Below is a small trained network, with its code and all its weights. Each question gives an input and a class and asks what happens when units are switched off, that is, made to give their printed mean instead of their output.

import numpy as np


def w(rows, s, z=0):
    codes = np.array(rows[::2]) - 128.0
    scale = np.full(codes.shape[1], s)
    scale[-1] = z or s
    return codes * scale


def f(y):
    return np.maximum(y, 0)


def log_softmax(a):
    a = a - a.max(-1, keepdims=True)
    return a - np.log(np.exp(a).sum(-1, keepdims=True))


def net(x, mask):
    res = np.array(x, float).reshape(1, 6) / 4 @ E
    y = f(res @ A[0][:, :-1].T + A[0][:, -1])
    res = res + np.where(mask, y, B[0][:, -1]) @ B[0][:, :-1]
    return log_softmax(res[-1] @ U[:, :-1].T + U[:, -1])


A, B = {}, {}
E = w([
[176,130,2,63,200,1],'x0',
[218,201,153,173,125,43],'x1',
[128,182,136,45,78,117],'x2',
[128,151,125,132,250,200],'x3',
[85,55,243,71,163,59],'x4',
[78,194,104,89,181,144],'x5',
],0.0092)
A[0] = w([
[80,99,224,94,113,137,228],'N1',
[145,121,126,145,134,191,83],'N2',
[100,12,167,75,48,104,181],'N3',
[150,155,148,215,133,150,213],'N4',
[126,165,168,102,150,170,134],'N5',
[88,168,191,121,72,131,175],'N6',
[57,110,73,51,107,168,202],'N7',
[187,154,132,103,173,44,170],'N8',
[134,233,165,114,147,113,234],'N9',
[127,106,248,81,148,186,154],'N10',
[157,184,202,148,199,119,176],'N11',
[94,97,199,89,114,141,180],'N12',
[121,68,163,106,95,108,108],'N13',
[153,129,162,116,161,50,187],'N14',
[202,235,108,190,43,98,141],'N15',
[89,139,77,152,194,226,253],'N16',
[96,46,108,145,133,161,161],'N17',
],0.012,0.0051)
B[0] = w([
[47,45,115,123,114,150,246],'N1',
[140,87,158,137,153,145,164],'N2',
[72,140,50,189,180,97,252],'N3',
[141,87,121,172,100,159,201],'N4',
[111,164,170,50,143,203,170],'N5',
[97,138,120,125,118,147,209],'N6',
[92,230,106,101,189,132,214],'N7',
[186,107,133,99,62,43,240],'N8',
[158,141,162,100,21,170,211],'N9',
[65,61,128,102,117,125,240],'N10',
[132,87,146,99,109,107,198],'N11',
[22,85,122,125,123,130,217],'N12',
[93,66,127,187,152,93,186],'N13',
[113,121,104,116,79,2,214],'N14',
[181,133,61,137,69,177,254],'N15',
[180,148,201,139,192,182,247],'N16',
[127,155,160,202,206,94,200],'N17',
],0.01,0.013)
U = w([
[141,246,103,103,171,138,217],'0',
[90,124,101,234,133,84,25],'1',
[213,162,21,157,30,207,136],'2',
[76,115,165,61,86,154,4],'3',
[185,128,172,193,166,169,191],'4',
[169,147,118,112,68,4,197],'5',
],0.011,0.0029)

Each question gives the input, the list of numbers given to net, and the class t.
The units are the neurons (one row each of A and B). Each row of codes is followed by its name. A weight is (code - 128) times the scale printed after its matrix; where a second scale follows, it is the last column's (A, B and U).
mask holds one flag per neuron, in row order. A switched-off neuron (its flag False) gives its mean, the last column of its row in B, instead of its output. The means were averaged over made-up inputs and are rounded, as every weight is.
A unit's drop is (log p(t) with every unit on - log p(t) with that unit switched off) / (log p(t) with every unit on - log p(t) with every unit switched off).
The circuit of an input: a set's keep is (log p(t) with only the set's units on - log p(t) with every unit switched off) / (log p(t) with every unit on - log p(t) with every unit switched off). Starting from the 12 units with the biggest drops (on a tie, the unit counted first), units are removed one at a time, each time the one whose removal leaves the highest keep (on an exact tie, the one counted first), for as long as the keep stays at least 0.8.
units of the circuit, in order: the units of the circuit, biggest drop first
top k neurons: the k neurons with the biggest drops, biggest first
drop when u is switched off: that unit's drop, to one decimal
input [-4,-7,-7,7,0,-5], class 4: units of the circuit, in order => [N16]
input [8,-4,-7,8,4,0], class 4: top 3 neurons => [N16 N17 N3]
input [6,6,4,6,-4,6], class 5: top 2 neurons => [N8 N14]
input [-6,-3,-5,1,5,-1], class 1: top 2 neurons => [N3 N17]
input [2,-8,-2,0,8,8], class 1: top 3 neurons => [N3 N17 N9]
input [7,1,5,8,-4,0], class 5: top 3 neurons => [N8 N15 N4]
input [-2,8,-1,0,1,-2], class 2: top 2 neurons => [N15 N4]
input [-4,-1,7,-5,2,-2], class 1: top 2 neurons => [N3 N13]
input [-7,-3,-5,1,-2,7], class 4: top 2 neurons => [N16 N17]
input [8,-5,-5,7,0,-1], class 4: top 2 neurons => [N16 N3]
input [-4,3,-6,0,-4,8], class 4: top 2 neurons => [N16 N8]
input [-3,-7,7,7,-3,2], class 0: top 2 neurons => [N7 N16]
input [-6,6,7,-6,1,4], class 2: top 2 neurons => [N15 N9]
input [6,2,3,-7,-4,0], class 2: units of the circuit, in order => [N15]
input [6,-6,-7,5,6,2], class 4: top 2 neurons => [N16 N3]
input [-8,-4,-7,8,1,-1], class 4: top 2 neurons => [N16 N17]
input [-2,3,3,-3,7,-2], class 1: drop when N3 is switched off => 0.9
input [2,-4,7,-8,4,-2], class 1: drop when N14 is switched off => 0.0
input [4,5,-1,-7,-6,-6], class 2: drop when N15 is switched off => 2.0
input [8,5,-8,7,-3,7], class 5: units of the circuit, in order => [N8]
input [-3,-8,4,-8,6,-2], class 1: drop when N3 is switched off => 0.2
